Below are the code and all the weights of a small trained network. Each question names an input and a class and asks about switching units off, where a switched-off unit gives its printed mean instead of its output.

import numpy as np


def w(rows, s, z=0):
    codes = np.array(rows[::2]) - 128.0
    scale = np.full(codes.shape[1], s)
    scale[-1] = z or s
    return codes * scale


def norm(h):
    return h / np.sqrt((h * h).mean(-1, keepdims=True) + 1e-5)


def f(y):
    return y / 2 * (1 + np.tanh(0.7978845608 * (y + 0.044715 * y**3)))


def log_softmax(a):
    a = a - a.max(-1, keepdims=True)
    return a - np.log(np.exp(a).sum(-1, keepdims=True))


def net(x, mask):
    res = np.array(x, float).reshape(1, 2) / 4 @ E
    u = 0
    for l in range(3):
        y = f(norm(res) @ A[l][:, :-1].T + A[l][:, -1])
        res = res + np.where(mask[u : u + 6], y, B[l][:, -1]) @ B[l][:, :-1]
        u += 6
    return log_softmax(norm(res)[-1] @ U[:, :-1].T + U[:, -1])


A, B = {}, {}
E = w([
[207,245,207,51,216,74,97,209],'x0',
[205,229,150,99,109,33,221,160],'x1',
],0.011)
A[0] = w([
[205,186,144,96,119,89,122,116,98],'L0N0',
[164,151,151,123,153,100,109,170,215],'L0N1',
[166,218,154,113,160,98,163,134,229],'L0N2',
[145,116,75,155,102,96,168,143,15],'L0N3',
[249,193,138,122,89,83,182,167,1],'L0N4',
[131,161,84,144,114,102,111,145,48],'L0N5',
],0.017,0.0057)
B[0] = w([
[125,117,163,124,105,99,202,181,212],'L0N0',
[147,142,99,162,83,141,175,166,215],'L0N1',
[230,142,192,59,219,206,157,201,253],'L0N2',
[139,73,147,185,133,49,112,168,161],'L0N3',
[115,225,246,69,221,115,73,181,238],'L0N4',
[72,179,134,173,141,118,206,167,127],'L0N5',
],0.012,0.017)
A[1] = w([
[78,148,198,75,156,75,84,113,1],'L1N0',
[119,146,119,171,83,128,180,111,70],'L1N1',
[103,139,104,134,67,130,197,151,157],'L1N2',
[153,247,167,123,178,79,161,188,225],'L1N3',
[156,209,189,144,93,104,169,118,32],'L1N4',
[99,137,114,111,171,110,212,70,92],'L1N5',
],0.013,0.0044)
B[1] = w([
[144,96,197,150,186,228,78,65,141],'L1N0',
[135,136,192,62,147,68,161,156,136],'L1N1',
[193,149,203,78,202,95,139,149,138],'L1N2',
[210,192,151,80,173,175,141,244,249],'L1N3',
[67,106,66,118,185,254,84,173,156],'L1N4',
[152,146,121,114,130,119,157,187,123],'L1N5',
],0.012,0.02)
A[2] = w([
[45,97,138,183,124,250,57,71,64],'L2N0',
[207,114,133,242,148,45,245,126,82],'L2N1',
[13,101,1,151,62,181,133,67,25],'L2N2',
[67,131,54,193,132,79,213,104,4],'L2N3',
[230,149,66,191,70,225,183,149,32],'L2N4',
[118,232,52,129,114,168,53,205,97],'L2N5',
],0.0087,0.0034)
B[2] = w([
[62,105,62,202,218,171,147,176,255],'L2N0',
[58,78,229,69,122,57,167,53,200],'L2N1',
[94,121,59,154,244,161,49,166,238],'L2N2',
[207,164,213,53,113,114,179,136,140],'L2N3',
[110,99,82,90,101,163,88,45,148],'L2N4',
[158,146,172,176,28,67,133,104,213],'L2N5',
],0.011,0.0064)
U = w([
[155,112,74,32,70,213,125,23,75],'0',
[75,245,59,113,157,112,140,60,2],'1',
[9,26,35,236,250,222,62,151,216],'2',
[63,33,236,88,117,17,226,44,177],'3',
[168,183,120,210,17,178,80,143,88],'4',
[70,219,11,86,117,89,156,112,2],'5',
[205,210,216,56,230,209,172,250,221],'6',
[73,220,47,106,138,109,154,93,2],'7',
],0.014,0.0097)

Each question gives the input, the list of numbers given to net, and the class t.
The units are the neurons (one row each of A and B). Each row of codes is followed by its name. A weight is (code - 128) times the scale printed after its matrix; where a second scale follows, it is the last column's (A, B and U).
mask holds one flag per neuron, layer by layer. A switched-off neuron (its flag False) gives its mean, the last column of its row in B, instead of its output. The means were averaged over made-up inputs and are rounded, as every weight is.
A unit's drop is (log p(t) with every unit on - log p(t) with that unit switched off) / (log p(t) with every unit on - log p(t) with every unit switched off).
The circuit of an input: a set's keep is (log p(t) with only the set's units on - log p(t) with every unit switched off) / (log p(t) with every unit on - log p(t) with every unit switched off). Starting from the 12 units with the biggest drops (on a tie, the unit counted first), units are removed one at a time, each time the one whose removal leaves the highest keep (on an exact tie, the one counted first), for as long as the keep stays at least 0.8.
units of the circuit, in order: the units of the circuit, biggest drop first
most important unit: the unit with the biggest drop
top k neurons: the k neurons with the biggest drops, biggest first
k most important neurons of layer l: the k neurons of layer l with the biggest drops, biggest first
drop when u is switched off: that unit's drop, to one decimal
input [-5,0], class 3: top 3 neurons : [L0N4; L1N3; L0N2]
input [5,-8], class 2: units of the circuit, in order : [L0N2; L1N3; L0N4]
input [-5,4], class 3: most important unit : L0N4
input [-7,-1], class 2: top 2 neurons : [L0N1; L0N0]
input [-8,0], class 3: top 4 neurons : [L0N4; L1N4; L1N2; L0N2]
input [4,-6], class 2: 3 most important neurons of layer 0 : [L0N2; L0N0; L0N4]
input [-1,-2], class 2: 2 most important neurons of layer 0 : [L0N1; L0N0]
input [3,-5], class 2: 3 most important neurons of layer 0 : [L0N2; L0N0; L0N4]
input [-1,0], class 3: 3 most important neurons of layer 1 : [L1N4; L1N3; L1N0]
input [-4,3], class 3: top 2 neurons : [L0N4; L0N2]
input [5,-6], class 4: drop when L1N3 is switched off : 0.3
input [-7,3], class 3: drop when L0N4 is switched off : 0.8
input [4,-7], class 2: drop when L1N2 is switched off : 0.0
